Here is a tiny trained network, its code and every weight. The questions are about switching its units off for an input and a class, where a switched-off unit gives its printed mean instead of its output.

import numpy as np


def w(rows, s, z=0):
    codes = np.array(rows[::2]) - 128.0
    scale = np.full(codes.shape[1], s)
    scale[-1] = z or s
    return codes * scale


def f(y):
    return np.maximum(y, 0)


def log_softmax(a):
    a = a - a.max(-1, keepdims=True)
    return a - np.log(np.exp(a).sum(-1, keepdims=True))


def net(x, mask):
    res = np.array(x, float).reshape(1, 5) / 4 @ E
    y = f(res @ A[0][:, :-1].T + A[0][:, -1])
    res = res + np.where(mask, y, B[0][:, -1]) @ B[0][:, :-1]
    return log_softmax(res[-1] @ U[:, :-1].T + U[:, -1])


A, B = {}, {}
E = w([
[122,63,89,107],'x0',
[2,191,94,64],'x1',
[32,31,156,133],'x2',
[116,142,222,62],'x3',
[89,79,99,186],'x4',
],0.0098)
A[0] = w([
[123,167,110,108,89],'n1',
[129,4,170,96,31],'n2',
[144,194,103,80,73],'n3',
[142,94,232,65,48],'n4',
[11,127,140,123,116],'n5',
[125,180,133,93,90],'n6',
[155,176,200,99,179],'n7',
[69,120,108,84,118],'n8',
[110,157,109,133,3],'n9',
[104,62,96,163,218],'n10',
[61,128,145,148,102],'n11',
[174,150,91,79,146],'n12',
[113,168,137,128,111],'n13',
[184,92,178,142,201],'n14',
[136,100,182,99,111],'n15',
[21,114,170,146,97],'n16',
[78,53,152,122,217],'n17',
],0.016,0.0055)
B[0] = w([
[79,148,85,119,159],'n1',
[2,171,201,145,231],'n2',
[83,58,77,89,189],'n3',
[148,195,130,58,227],'n4',
[174,75,181,81,236],'n5',
[66,68,64,140,180],'n6',
[106,150,88,71,236],'n7',
[150,70,143,55,194],'n8',
[119,153,111,121,138],'n9',
[128,126,181,182,229],'n10',
[199,141,205,133,183],'n11',
[89,144,49,143,179],'n12',
[67,149,106,169,161],'n13',
[162,211,103,180,232],'n14',
[167,216,177,84,186],'n15',
[179,91,197,80,227],'n16',
[123,144,237,154,247],'n17',
],0.0094,0.013)
U = w([
[32,155,174,142,109],'0',
[255,117,64,252,187],'1',
[114,143,117,65,182],'2',
[149,244,135,48,2],'3',
[192,79,181,43,55],'4',
[110,90,35,43,116],'5',
],0.009,0.0051)

Each question gives the input, the list of numbers given to net, and the class t.
The units are the neurons (one row each of A and B). Each row of codes is followed by its name. A weight is (code - 128) times the scale printed after its matrix; where a second scale follows, it is the last column's (A, B and U).
mask holds one flag per neuron, in row order. A switched-off neuron (its flag False) gives its mean, the last column of its row in B, instead of its output. The means were averaged over made-up inputs and are rounded, as every weight is.
A unit's drop is (log p(t) with every unit on - log p(t) with that unit switched off) / (log p(t) with every unit on - log p(t) with every unit switched off).
The circuit of an input: a set's keep is (log p(t) with only the set's units on - log p(t) with every unit switched off) / (log p(t) with every unit on - log p(t) with every unit switched off). Starting from the 12 units with the biggest drops (on a tie, the unit counted first), units are removed one at a time, each time the one whose removal leaves the highest keep (on an exact tie, the one counted first), for as long as the keep stays at least 0.8.
circuit, biggest first: the units of the circuit, biggest drop first
most important unit: the unit with the biggest drop
top k neurons: the k neurons with the biggest drops, biggest first
drop when u is switched off: that unit's drop, to one decimal
input [5,-6,-8,5,2], class 1: most important unit -> n2
input [-7,4,3,3,-7], class 2: circuit, biggest first -> n6, n17
input [-1,1,-4,2,5], class 5: top 2 neurons -> n17, n2
input [8,0,4,-2,-7], class 0: circuit, biggest first -> n2, n16
input [-6,1,-3,-1,5], class 1: top 2 neurons -> n2, n4
input [-5,1,-8,7,-6], class 5: top 2 neurons -> n3, n6
input [-1,-5,2,6,6], class 3: top 3 neurons -> n4, n15, n14
input [-4,1,-5,6,-4], class 5: top 2 neurons -> n3, n6
input [-3,-2,2,6,6], class 3: top 2 neurons -> n4, n15
input [4,7,0,0,4], class 4: drop when n4 is switched off -> 0.0
input [3,-6,4,0,7], class 0: drop when n2 is switched off -> 0.3
input [3,0,-1,-1,1], class 1: drop when n2 is switched off -> 0.4
input [-5,-1,-6,-6,1], class 1: drop when n2 is switched off -> 0.2
input [-2,2,-2,-2,6], class 1: most important unit -> n2
